Here is a tiny trained network, its code and every weight. The questions are about switching its units off for an input and a class, where a switched-off unit gives its printed mean instead of its output.

import numpy as np


def w(rows, s, z=0):
    codes = np.array(rows[::2]) - 128.0
    scale = np.full(codes.shape[1], s)
    scale[-1] = z or s
    return codes * scale


def f(y):
    return np.maximum(y, 0)


def log_softmax(a):
    a = a - a.max(-1, keepdims=True)
    return a - np.log(np.exp(a).sum(-1, keepdims=True))


def net(x, mask):
    res = np.array(x, float).reshape(1, 3) / 4 @ E
    y = f(res @ A[0][:, :-1].T + A[0][:, -1])
    res = res + np.where(mask, y, B[0][:, -1]) @ B[0][:, :-1]
    return log_softmax(res[-1] @ U[:, :-1].T + U[:, -1])


A, B = {}, {}
E = w([
[112,97,2,217],'x0',
[19,217,147,220],'x1',
[10,24,149,55],'x2',
],0.0088)
A[0] = w([
[61,163,111,158,96],'n0',
[167,157,96,190,131],'n1',
[144,99,106,94,115],'n2',
[75,68,79,107,100],'n3',
[92,103,124,110,211],'n4',
[173,171,129,129,75],'n5',
[133,160,193,101,65],'n6',
[82,56,131,102,82],'n7',
[210,80,125,112,124],'n8',
[130,139,8,171,65],'n9',
[143,133,179,130,105],'n10',
[130,100,96,170,253],'n11',
[167,159,105,123,134],'n12',
[90,91,118,103,91],'n13',
[135,153,176,88,154],'n14',
[191,101,127,126,93],'n15',
[95,183,151,162,97],'n16',
[199,130,124,174,110],'n17',
[167,77,119,53,135],'n18',
[105,93,14,154,101],'n19',
[162,71,56,88,124],'n20',
[75,86,137,113,103],'n21',
[182,83,164,166,120],'n22',
[153,163,98,117,116],'n23',
[155,183,115,126,151],'n24',
[142,171,192,100,123],'n25',
[185,156,134,144,117],'n26',
[67,188,171,165,161],'n27',
],0.017,0.013)
B[0] = w([
[71,171,71,124,192],'n0',
[142,127,159,136,223],'n1',
[88,154,101,171,165],'n2',
[146,174,179,151,187],'n3',
[169,99,154,191,212],'n4',
[124,200,150,153,171],'n5',
[156,179,112,27,174],'n6',
[130,187,178,138,183],'n7',
[83,134,85,144,216],'n8',
[153,191,123,63,218],'n9',
[141,155,78,92,160],'n10',
[176,33,113,126,251],'n11',
[123,127,145,161,185],'n12',
[134,203,179,172,163],'n13',
[189,98,112,74,205],'n14',
[97,169,105,139,176],'n15',
[95,161,110,156,191],'n16',
[126,143,186,145,201],'n17',
[110,137,89,164,222],'n18',
[178,168,133,7,216],'n19',
[91,141,77,130,207],'n20',
[131,170,187,167,179],'n21',
[104,132,115,141,166],'n22',
[107,163,193,196,165],'n23',
[119,103,169,174,199],'n24',
[169,118,116,71,203],'n25',
[112,138,176,165,195],'n26',
[111,117,70,158,246],'n27',
],0.012,0.014)
U = w([
[128,156,254,170,84],'0',
[200,147,123,59,90],'1',
[36,138,67,156,89],'2',
[198,44,143,169,247],'3',
],0.017,0.011)

Each question gives the input, the list of numbers given to net, and the class t.
The units are the neurons (one row each of A and B). Each row of codes is followed by its name. A weight is (code - 128) times the scale printed after its matrix; where a second scale follows, it is the last column's (A, B and U).
mask holds one flag per neuron, in row order. A switched-off neuron (its flag False) gives its mean, the last column of its row in B, instead of its output. The means were averaged over made-up inputs and are rounded, as every weight is.
A unit's drop is (log p(t) with every unit on - log p(t) with that unit switched off) / (log p(t) with every unit on - log p(t) with every unit switched off).
The circuit of an input: a set's keep is (log p(t) with only the set's units on - log p(t) with every unit switched off) / (log p(t) with every unit on - log p(t) with every unit switched off). Starting from the 12 units with the biggest drops (on a tie, the unit counted first), units are removed one at a time, each time the one whose removal leaves the highest keep (on an exact tie, the one counted first), for as long as the keep stays at least 0.8.
units of the circuit, in order: the units of the circuit, biggest drop first
k most important neurons: the k neurons with the biggest drops, biggest first
drop when u is switched off: that unit's drop, to one decimal
input [6,5,-1], class 1: units of the circuit, in order : [n19]
input [-3,3,0], class 3: 2 most important neurons : [n19; n9]
input [-4,-5,-4], class 2: units of the circuit, in order : [n8; n19]
input [3,-7,5], class 2: 2 most important neurons : [n20; n18]
input [-5,8,7], class 2: 3 most important neurons : [n27; n0; n17]
input [8,7,8], class 0: 2 most important neurons : [n3; n21]
input [6,6,3], class 1: 2 most important neurons : [n19; n9]
input [0,6,-5], class 2: 2 most important neurons : [n27; n0]
input [-5,-5,5], class 0: 2 most important neurons : [n7; n19]
input [3,1,-3], class 3: 2 most important neurons : [n11; n7]
input [3,-6,-6], class 0: 2 most important neurons : [n17; n27]
input [-5,7,-1], class 2: drop when n27 is switched off : 0.2
input [6,6,-2], class 1: drop when n11 is switched off : 0.1
input [6,-7,-8], class 0: units of the circuit, in order : [n17]
input [2,-3,-7], class 0: drop when n11 is switched off : 0.0
input [-5,-7,-3], class 2: drop when n8 is switched off : 0.1
